Below is a small trained network, with its code and all its weights. Each question gives an input and a target symbol and asks what happens when units are switched off, that is, made to give their printed mean instead of their output.

import numpy as np


def w(rows, s, z=0):
    codes = np.array(rows[::2]) - 128.0
    scale = np.full(codes.shape[1], s)
    scale[-1] = z or s
    return codes * scale


def norm(h):
    return h / np.sqrt((h * h).mean(-1, keepdims=True) + 1e-5)


def f(y):
    return np.maximum(y, 0)


def softmax(a):
    e = np.exp(a - a.max(-1, keepdims=True))
    return e / e.sum(-1, keepdims=True)


def log_softmax(a):
    a = a - a.max(-1, keepdims=True)
    return a - np.log(np.exp(a).sum(-1, keepdims=True))


def net(x, mask):
    ids = ['ΓΦΨζημ'.index(c) for c in x.split()]
    T = len(ids)
    res = E[ids] + P[:T]
    u = 0
    for l in range(3):
        r = norm(res)
        for j in range(2):
            rows = slice(2 * j, 2 * j + 2)
            q, k, v = (r @ M[l][rows].T for M in (Q, K, V))
            z = softmax(np.where(np.tri(T) > 0, q @ k.T / 2**0.5, -1e9)) @ v
            o = O[l][rows]
            res = res + np.where(mask[u + j], z, o[:, -1]) @ o[:, :-1]
        u += 2
        y = f(norm(res) @ A[l][:, :-1].T + A[l][:, -1])
        res = res + np.where(mask[u : u + 4], y, B[l][:, -1]) @ B[l][:, :-1]
        u += 4
    return log_softmax(norm(res)[-1] @ U[:, :-1].T + U[:, -1])


Q, K, V, O, A, B = {}, {}, {}, {}, {}, {}
E = w([
[213,57,40,218],'Γ',
[45,175,63,127],'Φ',
[255,112,219,42],'Ψ',
[129,58,212,94],'ζ',
[131,84,204,114],'η',
[139,105,191,117],'μ',
],0.0037)
P = w([
[1,30,36,156],'0',
[144,185,160,170],'1',
[56,41,97,109],'2',
[139,177,179,174],'3',
[84,41,64,82],'4',
[137,174,191,173],'5',
[98,59,68,42],'6',
[135,173,200,180],'7',
],0.0032)
Q[0] = w([
[136,112,152,92],'L0H1',
[91,144,19,75],'L0H1',
[255,74,165,156],'L0H2',
[173,139,163,145],'L0H2',
],0.0057)
K[0] = w([
[137,2,103,151],'L0H1',
[33,144,177,145],'L0H1',
[65,129,184,91],'L0H2',
[24,81,142,150],'L0H2',
],0.0046)
V[0] = w([
[2,125,144,198],'L0H1',
[114,108,62,170],'L0H1',
[91,157,196,183],'L0H2',
[101,187,131,81],'L0H2',
],0.0042)
O[0] = w([
[53,119,167,152,248],'L0H1',
[191,72,138,255,141],'L0H1',
[169,104,149,97,167],'L0H2',
[119,59,243,42,38],'L0H2',
],0.0042,0.0018)
A[0] = w([
[162,255,165,84,238],'L0N1',
[214,50,61,53,254],'L0N2',
[95,62,150,131,93],'L0N3',
[83,66,88,197,101],'L0N4',
],0.0042,0.0013)
B[0] = w([
[127,1,109,137,214],'L0N1',
[56,133,186,143,253],'L0N2',
[155,174,61,131,232],'L0N3',
[147,144,226,88,240],'L0N4',
],0.0048,0.0022)
Q[1] = w([
[99,125,32,111],'L1H1',
[222,185,195,131],'L1H1',
[45,152,169,156],'L1H2',
[59,113,254,251],'L1H2',
],0.0045)
K[1] = w([
[203,39,175,154],'L1H1',
[121,151,158,70],'L1H1',
[85,173,101,177],'L1H2',
[128,254,62,126],'L1H2',
],0.006)
V[1] = w([
[111,125,166,107],'L1H1',
[196,106,191,146],'L1H1',
[92,82,253,76],'L1H2',
[169,44,106,155],'L1H2',
],0.0039)
O[1] = w([
[194,255,82,123,166],'L1H1',
[159,146,124,72,146],'L1H1',
[148,98,70,207,255],'L1H2',
[132,220,141,116,166],'L1H2',
],0.0037,0.0033)
A[1] = w([
[28,205,227,157,252],'L1N1',
[182,207,147,189,39],'L1N2',
[10,112,186,90,254],'L1N3',
[185,92,78,253,26],'L1N4',
],0.003,0.00096)
B[1] = w([
[139,105,155,253,226],'L1N1',
[116,184,124,101,155],'L1N2',
[91,75,110,120,254],'L1N3',
[119,175,174,97,215],'L1N4',
],0.0054,0.0026)
Q[2] = w([
[156,115,112,139],'L2H1',
[105,117,143,95],'L2H1',
[111,96,158,174],'L2H2',
[214,34,254,58],'L2H2',
],0.0092)
K[2] = w([
[134,156,100,103],'L2H1',
[127,156,173,150],'L2H1',
[195,172,190,143],'L2H2',
[255,26,214,59],'L2H2',
],0.0053)
V[2] = w([
[1,111,38,91],'L2H1',
[235,182,96,165],'L2H1',
[129,96,72,42],'L2H2',
[236,174,66,236],'L2H2',
],0.0032)
O[2] = w([
[111,222,144,124,109],'L2H1',
[151,120,220,153,54],'L2H1',
[180,86,212,194,2],'L2H2',
[133,133,88,2,159],'L2H2',
],0.004,0.0026)
A[2] = w([
[105,204,172,167,217],'L2N1',
[238,168,132,175,166],'L2N2',
[164,145,37,220,87],'L2N3',
[3,209,79,208,5],'L2N4',
],0.0039,0.0017)
B[2] = w([
[74,180,78,88,220],'L2N1',
[199,158,29,219,198],'L2N2',
[40,136,193,186,185],'L2N3',
[209,87,255,109,251],'L2N4',
],0.0043,0.0022)
U = w([
[59,64,204,165,254],'Γ',
[67,44,26,43,134],'Φ',
[255,58,111,149,53],'Ψ',
[77,209,102,16,59],'ζ',
[139,178,218,54,3],'η',
[155,223,58,165,238],'μ',
],0.0096,0.0021)

Each question gives the input, a string of symbols that net reads in full, and the target symbol t.
The units are the heads (2 rows each of Q, K, V and O) and the neurons (one row each of A and B). Each row of codes is followed by its name. A weight is (code - 128) times the scale printed after its matrix; where a second scale follows, it is the last column's (O, A, B and U).
mask holds one flag per unit, layer by layer, with each layer's heads first. A switched-off unit (its flag False) gives its mean, the last column of its rows in O or B, instead of its output. The means were averaged over made-up inputs and are rounded, as every weight is.
A unit's drop is (log p(t) with every unit on - log p(t) with that unit switched off) / (log p(t) with every unit on - log p(t) with every unit switched off).
most important unit: the unit with the biggest drop
k most important neurons: the k neurons with the biggest drops, biggest first
k most important neurons of layer l: the k neurons of layer l with the biggest drops, biggest first
which heads matter: for each layer, one digit per head in row order, 1 if its drop is at least 0.15 and else 0, layers parted by /
drop of u: that unit's drop, to one decimal
input μ ζ μ η, target η: 3 most important neurons : L0N4, L0N2, L1N4
input Ψ μ Γ μ η η, target μ: which heads matter : 00 / 01 / 00
input μ μ ζ Φ ζ Φ Γ ζ, target μ: most important unit : L0N1
input η ζ μ ζ Ψ, target Γ: which heads matter : 00 / 10 / 01
input ζ Ψ ζ Φ ζ Φ μ, target Γ: 2 most important neurons : L0N2, L0N1
input Ψ ζ η Γ Γ Ψ μ, target Γ: 3 most important neurons : L0N2, L1N1, L0N1
input η Γ Ψ η ζ Γ ζ μ, target μ: 3 most important neurons of layer 1 : L1N3, L1N2, L1N4
input ζ ζ μ Ψ η η μ η, target Ψ: which heads matter : 10 / 11 / 00
input μ ζ ζ μ, target Φ: 2 most important neurons : L0N1, L0N2
input η ζ Γ Ψ ζ η μ μ, target Ψ: which heads matter : 10 / 00 / 10
input ζ Γ μ ζ, target μ: which heads matter : 00 / 00 / 00
input ζ ζ η ζ ζ η, target η: 2 most important neurons : L1N4, L0N4
input ζ μ ζ ζ, target ζ: 2 most important neurons : L0N2, L1N3
input ζ Ψ μ ζ Φ, target Γ: most important unit : L2H2
input Γ η ζ η, target μ: which heads matter : 10 / 00 / 00
input μ η ζ η η ζ η ζ, target ζ: 2 most important neurons of layer 1 : L1N3, L1N4
input Γ ζ Ψ ζ η μ, target Ψ: which heads matter : 10 / 00 / 00
input μ Φ Ψ η, target Ψ: 3 most important neurons of layer 0 : L0N1, L0N2, L0N4
input Φ η Γ ζ Φ Φ, target Γ: which heads matter : 00 / 00 / 00
input η η Ψ ζ Γ μ ζ Ψ, target Ψ: most important neuron of layer 0 : L0N1
input η Γ ζ η ζ μ ζ μ, target μ: 3 most important neurons : L1N3, L0N2, L0N4
input ζ η μ μ μ Ψ μ ζ, target Ψ: 2 most important neurons of layer 1 : L1N3, L1N1
input η ζ Γ Φ μ Ψ, target Ψ: drop of L0N1 : 0.5
input ζ Ψ ζ ζ, target Ψ: drop of L1N3 : 0.2
input ζ μ μ μ, target Φ: drop of L1N1 : 0.8
input ζ μ Γ, target Γ: drop of L0N2 : 0.6
